[128 = 0]

[132 119  59 127 143 170 120 133 133 126 120 166 114  38  96 123 127 159
  37 123 131 106 142  79 109 144 120 114 109] : A
[138 143 104 128 132 152 134 139 132 136 135 142 139 103 139 128  84 120
 137 149 131 130 145  82 130 145 117 129 121] : X
[126 118 188 138 135 139 108 119 135 116 145 119 133 122 144 146  67 120
 174 126 119 129 121 150 154 119 121 128 125] : B
[134 102  73 133 139 154 135 121 103 125 121 131 145 129 115 124  87 143
   5 155 114 118 127  75 105 129 108 124 147] : A
[128 132  90 136 148 171 124 115 127 124 142 157 128 104 109 124  68 106
   4 146 121 129 132 101 134 117  69 125 145] : A
[123 111 137 145 159 153  90 119 123 127 153 114 131  98 158 120  11 114
 102 151 106 131 140 109 123 139  99 122 149] : X
[151 111 151 143 142 212 108 112 101 141 148 129 132  92  94 128  93 127
  73 145 131 123 158 128 129 136  90 131 138] : Y
[128 125 128 141 134 165 129 132 138 130 123 121 121  88 114 131 127 120
  87 164 139 128 132 116 127 145 113 121 125] : X
[175 116 127 110 132 138 111 158 123 144 136 123 133 151 137 131  90 114
 101 118 119 130 133  94 131 140 132 130 130] : B
[ 60 150 107 150 138 146 156 134 126 125  90 146 127  94  77 126 173 127
  85 137 142 129 157 122 100 141 121 139 116] : X
[133 110 198 146 161 197  75 108  98  88 159 150 122  77 129 120  15  96
  89  99 110 108 152 121 133 177 100 128 137] : A
[119 120 147 143 147 198  79 113 116 135 157 110 119 125 108 129  67 132
  40 131 121 122 131 130 135 148 107 144 143] : A
[138 151 129 140 144 146 145 122 126 122 126 121 137 113 137 104  44 127
  69 134 127 128 154 107 127 136 105 119 125] : A
[135 126 174 120 158 190 105  94 123 112 139 134 116 121 115 177  88 118
 109 124 119 123 143 152 123 143 114 147 138] : B
[139  99 118 116 132 139 120 159 116  98 141 139 119  84  86 136 134 118
  87 154 133 107 128 132 120 121 101  98 132] : Y
[132 127 132 130 125 114 130 138 108 118 123 107 133 140 134 133 123 130
 117 115 119 141 124 137 141 113 121 116 174] : F
[139 163  77 116 116 104 143 164 139 131 116 131 132 104 103 140 208 128
 103 124 151 133 128 143 124 134 126 123 105] : Y

[106 127 127 111 119 182 135 130 116 161 176 131 123 112 116 131 127 113
 137  85 114 127 142 120 124 128 139 121  84] : Z
[125 136 142 124 117 169 122 137 121 185 160 123 132 143 127 118 125 133
 111 101 112 126 141 117 146 125 155 131 118] : M
[159 115 125 125 127 160 132 138 107 130  52 100  54 117 138 124 148 123
 122 135 106 126 149 152 101 125 132 108 142] : M
[128 147 120 128 130 141 122 122 129 162 165 132 132 138 145 116 124 123
 127 106 130 130 130 100 126 120 140 129 126] : Z
[107 120 131 109 127 192 143 115 126 176 141 184 122 151 148 143 129 148
 140  74 130 135 149 127 107 130 123 123  80] : M
[112 128 126 142 131 170 128 159 114 118 126 165 135 130 132 115 145 139
 110 108 139 122 137 134 146 122 122 116 158] : Z
[113 133 139 118 129 159 131 128 130 134 157 137 130 118 136 109 133 127
 127 120 136 127 145 118 139 127 132 120 131] : Z
[116 126 126 124 118 181 135 144 124 148  62 145 122 114 144 118 150 131
 121 107 142 129 148 136 138 113 135 106 131] : Z
[129 135 128 142 135 190 141 149 133 154  69 147 149  91 132 130 135 192
 116  96 137 138 134 164 150 130 153 106 124] : Z
[142 122 112 141 118 143 133 126 124 145  65 143 134 132 139 131 133 136
 128 134 123 123 136 146 113 145 121 108 122] : Z
[129 119 132 141 121 225 142 166 126 171  89 145 138 121 123 126 141 135
 143  85 141 118 155 131  97 134 130 109 103] : Z
[121 131 139 122 126 214 147 137 133 187  80 149 124 117 142  87 141 161
 115 102 139 140 152 151 108 127 142  85 135] : Z
[ 84 111 133 115 128 225 128 150 116 181 169 179 121 123 130 133 127 119
 141  35 129  78 154  91 129 139 120 119  55] : M
[120 119 135 116 133 200 127 125 114 158 148 166 140 118 144 118 141 163
 128  96 117 130 144 132 140 132 136 112 128] : Z
[ 93 116 124 133 130 225 115 167 109 156 177 139 125 119 137 113 130 108
 156  50 141  84 142 113 161 141 133  97  83] : M
[ 92 132 128 109 131 177 131 122 105 143 225 163 143 107 142 115 132 112
 106  74  98 108 132  65 133 130 112 117 125] : Z
[103 147 143 108 114 168 123 124 114 121 149 136 141 116 148 144 134 124
 125 110 128 121 133 126 134 129 130 118 123] : Z
[140 120 127 131 124 167 124 156 120 159  72 138 128 127 122 123 141 136
 130  99 133  92 113 133 127 142 108 104  98] : Z
[130 126 129 145 126 165 130 146 120 150 116 147 123 122 116 138 130 144
 132 106 159 122 127 142 134 142 137 127 122] : Z
[107 124 128 105 129 177 131 118 108 128 182 121 127 127 145 129 124 125
 118  97 120 105 139 117 121 128 129 110 126] : Z
[103 127 138 144 153 193 139 125 139 122 114 168 136 129 132 121 146 144
  97 117 168 139 119 146 148 148 148 105 128] : M
[122 117 134 158 133 201 129 192 129 143  58 211 129 135 135 116 153 154
 109  74 146 103 142 156 179 124 126 102 125] : M
[104 134 139 112 138 170 126 143 134 223 177 160 140 112 142 128 122 155
 146  59 111 141 138 113 109 147 122 119 100] : M
[129 125 132 136 134 149 129 132 119 151 144 138 127 129 133 128 135 141
 117 109 126 134 129 130 114 133 125 124 124] : Z
[149 132 125 122 120 104 116 128 131 181 102 105 117 125 122 135 126 145
 126 133 109 144 128 140 101 126 131 122 133] : M
[181 125 119 144 131 147 135 124 126  99  31 174 121 134 144 135 151 153
  97 133 148 133 137 171 106 140 128 109 136] : M
[ 69 134 127  84 133 185 138 103 123 133 223 118 123 127 137  97 132 104
 140 100 143 125 157 100 134 147 134 128  97] : M
[122 136 145 131  99 160 137 133 131 143 131 137 130 126 128 129 134 139
 117 107 139 144 133 142 143 117 151 114 160] : Z
[111 122 132 116 137 133 127 119 120 123 175 114 144 131 119 114 129 117
 135 110 129 122 124 107 152 126 127 164 111] : Z
[139  62 130 157 124 127 126 133 125 132 113 121 110 125 148 141 130 135
 149 123 126 128 135 136 109 132 129 119 122] : Z
[104 136 126 120 139 173 131 120 125 142 173 174 139 136 134 133 162 151
  92  91 119 139 125 126 146 128 136 116 126] : M
[106 134  95 118 129 209 141 135 112 106 120 154 125 116 139 122 146 131
 103  85 113 106 152 130 133 130 136 101 113] : M
[134 116 126 144 126 149 128 139 149 121 128 157 146 123 121 119 124 128
 117 134 133 133 139 129 147 136 127 115 153] : Z
[127 126 131 137 130 182 136 155 116 197 133 182 149 130 134 135 133 144
 124  85 121 126 135 133 128 129 129 120 106] : M
[115 127 131 122 126 167 135 139 129 127 120 148 125 127 155 128 118 137
 126  99 146 127 138 137 137 133 131 135 100] : Z
[ 79 134 123  82 120 141 127  66 139  66 209 130 121 131 141 107 128 106
 106 142 131 131 148 102 138 131 119 121 119] : M
[115 120 117  97 129 175 136 128 124 127 130 152 130 134 121 123 134 135
 135  95 131 126 150 126 123 122 141 111 111] : Z
[110 137 121 115 114 167 119 124 119 118 215  82 133 122 146 116 150 133
 113 123 131 126 147 116 137 121 153 107 170] : M
[114 121 133 119 126 148 133 143 129 131 139 141 123 126 176 131 131 131
 107 126 125 124 132 125 112 125 133 131 128] : Z
[148 125 142 127 125 166 106 147 123 175 129 152 127 126 132 131 124 134
 132 108 128 105 151 111 119 135 115 112 118] : Z
[120 126 129 117 138 151 133  88 120 162 155 163 137 121 139 115 134 137
 104  89 125 135 137 114  93 126 131 129 137] : Z
[143 130 127 129 114 166 140 177 132 126  75 135 115 132 123 125 130 132
 127 111 146 129 143 154 138 121 119 105 127] : Z

[132 130 125 119 126 114 144 137 133 133 124 127 126 117 129 131 129 128
 126 136 143 128 126 133 126 134 129 147 127] : K
[119 138 134 127 116 143 127 127 125 127 130 136 121 131 129 127 133 127
 121 110 125 127 121 123 127 119 126 126 127] : U
[124 122 128 136 128 127 119 123 132 124 134 125 138 131 118 127 138 128
 124 120 128 133 132 137 130 133 128 124 125] : K
[133 122 129 133 147 127 103 120 126 141 135 114 143 144 115 119 102 113
 136 121 123 124 144 116 125 120 126 112 120] : C
[126 144 118 126 153 121 123 115 150 138 131 120 142 145 111 122 103 124
 123 129 134 126 134 113 125 122 134 131 118] : C
[131 137 133 110 159 107 117 107 141 150 141 112 141 130 115 142  91 106
 141 115 134 120 140 112 127 119 131 123 134] : C
[133 129 129 120 124 133 121 125 123 140 128 136 130 132 132 122 116 129
 118 129 122 125 129 123 130 122 125 121 140] : U
